Below is a small trained network, with its code and all its weights. Each question gives an input and a target symbol and asks what happens when units are switched off, that is, made to give their printed mean instead of their output.

import numpy as np


def w(rows, s, z=0):
    codes = np.array(rows[::2]) - 128.0
    scale = np.full(codes.shape[1], s)
    scale[-1] = z or s
    return codes * scale


def norm(h):
    return h / np.sqrt((h * h).mean(-1, keepdims=True) + 1e-5)


def f(y):
    return np.maximum(y, 0)


def softmax(a):
    e = np.exp(a - a.max(-1, keepdims=True))
    return e / e.sum(-1, keepdims=True)


def log_softmax(a):
    a = a - a.max(-1, keepdims=True)
    return a - np.log(np.exp(a).sum(-1, keepdims=True))


def net(x, mask):
    ids = ['αγεθμπσφψω'.index(c) for c in x.split()]
    T = len(ids)
    res = E[ids] + P[:T]
    u = 0
    for l in range(2):
        q, k, v = (norm(res) @ M[l].T for M in (Q, K, V))
        z = softmax(np.where(np.tri(T) > 0, q @ k.T / 2**0.5, -1e9)) @ v
        res = res + np.where(mask[u], z, O[l][:, -1]) @ O[l][:, :-1]
        u += 1
        y = f(norm(res) @ A[l][:, :-1].T + A[l][:, -1])
        res = res + np.where(mask[u : u + 12], y, B[l][:, -1]) @ B[l][:, :-1]
        u += 12
    return log_softmax(norm(res)[-1] @ U[:, :-1].T + U[:, -1])


Q, K, V, O, A, B = {}, {}, {}, {}, {}, {}
E = w([
[112,117,150],'α',
[112,112,146],'γ',
[125,97,142],'ε',
[130,109,150],'θ',
[133,111,142],'μ',
[134,8,47],'π',
[127,106,131],'σ',
[94,147,121],'φ',
[155,107,126],'ψ',
[135,104,125],'ω',
],0.019)
P = w([
[128,212,74],'0',
[3,82,96],'1',
[58,80,75],'2',
[71,97,94],'3',
[105,91,102],'4',
[119,93,115],'5',
[100,128,110],'6',
[113,111,116],'7',
[131,112,97],'8',
],0.0053)
Q[0] = w([
[200,255,172],'L0H1',
[70,9,44],'L0H1',
],0.0067)
K[0] = w([
[13,3,37],'L0H1',
[190,159,72],'L0H1',
],0.0035)
V[0] = w([
[168,214,192],'L0H1',
[98,252,95],'L0H1',
],0.0044)
O[0] = w([
[255,112,191,5],'L0H1',
[193,207,168,60],'L0H1',
],0.008,0.0019)
A[0] = w([
[223,96,7,93],'L0N1',
[67,139,34,150],'L0N2',
[76,118,173,146],'L0N3',
[189,150,90,241],'L0N4',
[254,63,99,78],'L0N5',
[55,247,41,218],'L0N6',
[143,171,145,223],'L0N7',
[114,64,144,226],'L0N8',
[166,165,108,252],'L0N9',
[101,142,197,198],'L0N10',
[26,187,132,162],'L0N11',
[136,100,94,109],'L0N12',
],0.0063,0.0017)
B[0] = w([
[95,149,172,142],'L0N1',
[127,72,254,229],'L0N2',
[159,186,68,216],'L0N3',
[82,106,132,138],'L0N4',
[123,161,75,145],'L0N5',
[135,81,117,179],'L0N6',
[101,99,84,140],'L0N7',
[58,159,120,255],'L0N8',
[68,63,127,139],'L0N9',
[142,104,80,181],'L0N10',
[174,77,116,229],'L0N11',
[83,143,122,150],'L0N12',
],0.0061,0.0047)
Q[1] = w([
[29,39,53],'L1H1',
[28,1,143],'L1H1',
],0.0091)
K[1] = w([
[250,171,106],'L1H1',
[179,135,110],'L1H1',
],0.018)
V[1] = w([
[221,52,207],'L1H1',
[153,67,3],'L1H1',
],0.0073)
O[1] = w([
[223,93,87,149],'L1H1',
[157,153,3,255],'L1H1',
],0.013,0.0045)
A[1] = w([
[130,109,117,153],'L1N1',
[70,139,110,205],'L1N2',
[116,199,78,131],'L1N3',
[140,111,118,118],'L1N4',
[201,136,83,122],'L1N5',
[215,162,95,106],'L1N6',
[138,39,151,253],'L1N7',
[157,254,201,195],'L1N8',
[62,222,242,117],'L1N9',
[179,161,107,190],'L1N10',
[241,103,95,224],'L1N11',
[197,131,141,53],'L1N12',
],0.0099,0.0033)
B[1] = w([
[187,140,150,176],'L1N1',
[159,162,140,244],'L1N2',
[152,168,172,204],'L1N3',
[147,118,151,152],'L1N4',
[85,176,141,210],'L1N5',
[51,81,200,178],'L1N6',
[202,91,126,247],'L1N7',
[50,2,196,135],'L1N8',
[110,203,185,169],'L1N9',
[51,223,151,183],'L1N10',
[132,208,140,254],'L1N11',
[161,193,177,144],'L1N12',
],0.0062,0.0052)
U = w([
[110,97,246,187],'α',
[138,250,25,95],'γ',
[33,29,111,71],'ε',
[209,182,155,188],'θ',
[183,192,170,195],'μ',
[135,102,98,177],'π',
[210,85,80,1],'σ',
[58,202,170,143],'φ',
[68,190,154,22],'ψ',
[185,50,116,82],'ω',
],0.013,0.0028)

Each question gives the input, a string of symbols that net reads in full, and the target symbol t.
The units are the heads (2 rows each of Q, K, V and O) and the neurons (one row each of A and B). Each row of codes is followed by its name. A weight is (code - 128) times the scale printed after its matrix; where a second scale follows, it is the last column's (O, A, B and U).
mask holds one flag per unit, layer by layer, with each layer's heads first. A switched-off unit (its flag False) gives its mean, the last column of its rows in O or B, instead of its output. The means were averaged over made-up inputs and are rounded, as every weight is.
A unit's drop is (log p(t) with every unit on - log p(t) with that unit switched off) / (log p(t) with every unit on - log p(t) with every unit switched off).
The circuit of an input: a set's keep is (log p(t) with only the set's units on - log p(t) with every unit switched off) / (log p(t) with every unit on - log p(t) with every unit switched off). Starting from the 12 units with the biggest drops (on a tie, the unit counted first), units are removed one at a time, each time the one whose removal leaves the highest keep (on an exact tie, the one counted first), for as long as the keep stays at least 0.8.
units of the circuit, in order: the units of the circuit, biggest drop first
top k neurons: the k neurons with the biggest drops, biggest first
k most important neurons of layer l: the k neurons of layer l with the biggest drops, biggest first
input φ γ θ μ μ ε σ, target φ: units of the circuit, in order => [L1H1]
input ε σ φ μ γ φ γ ψ, target ε: 2 most important neurons of layer 0 => [L0N2, L0N3]
input α γ φ, target α: top 2 neurons => [L0N11, L0N2]
input σ γ ε γ, target σ: units of the circuit, in order => [L0N2, L1H1, L0N6, L0N8]
input α ε γ π γ γ ε π ω, target α: top 2 neurons => [L0N8, L0N11]
input α γ γ γ ω θ γ ε ε, target α: units of the circuit, in order => [L0H1, L1H1]
input μ σ γ ψ φ γ γ α, target μ: units of the circuit, in order => [L1H1, L0N2, L0H1]
input θ γ γ ψ σ γ ε ε γ, target θ: units of the circuit, in order => [L1H1, L0H1, L1N11]
input θ ε γ α γ θ, target θ: top 2 neurons => [L1N11, L0N2]
input μ γ γ μ γ γ γ φ ε, target μ: units of the circuit, in order => [L0H1, L1N11]
input α γ γ, target α: units of the circuit, in order => [L1H1, L0H1]
input θ ω γ γ ε ω γ γ ω, target θ: units of the circuit, in order => [L1H1, L0H1, L1N11]
input θ ε ω γ γ ε ε ε, target θ: units of the circuit, in order => [L0H1, L1N11]
input μ π γ γ, target θ: units of the circuit, in order => [L0H1]
input ω γ μ γ ψ α γ γ γ, target ω: 3 most important neurons of layer 0 => [L0N2, L0N8, L0N6]
input ε γ φ ε γ γ α, target ε: top 2 neurons => [L0N11, L0N2]
input γ γ ε, target γ: top 2 neurons => [L0N2, L0N8]
input μ γ ω ω γ γ γ γ θ, target μ: 4 most important neurons of layer 0 => [L0N8, L0N2, L0N9, L0N7]
input σ γ σ θ ε γ ε, target σ: top 3 neurons => [L0N2, L0N6, L0N8]
input α γ γ γ γ μ, target α: units of the circuit, in order => [L1H1]
input σ ε ε θ γ γ, target σ: top 4 neurons => [L0N2, L0N6, L0N8, L0N11]
input θ α γ φ γ ψ, target θ: 2 most important neurons of layer 0 => [L0N3, L0N11]
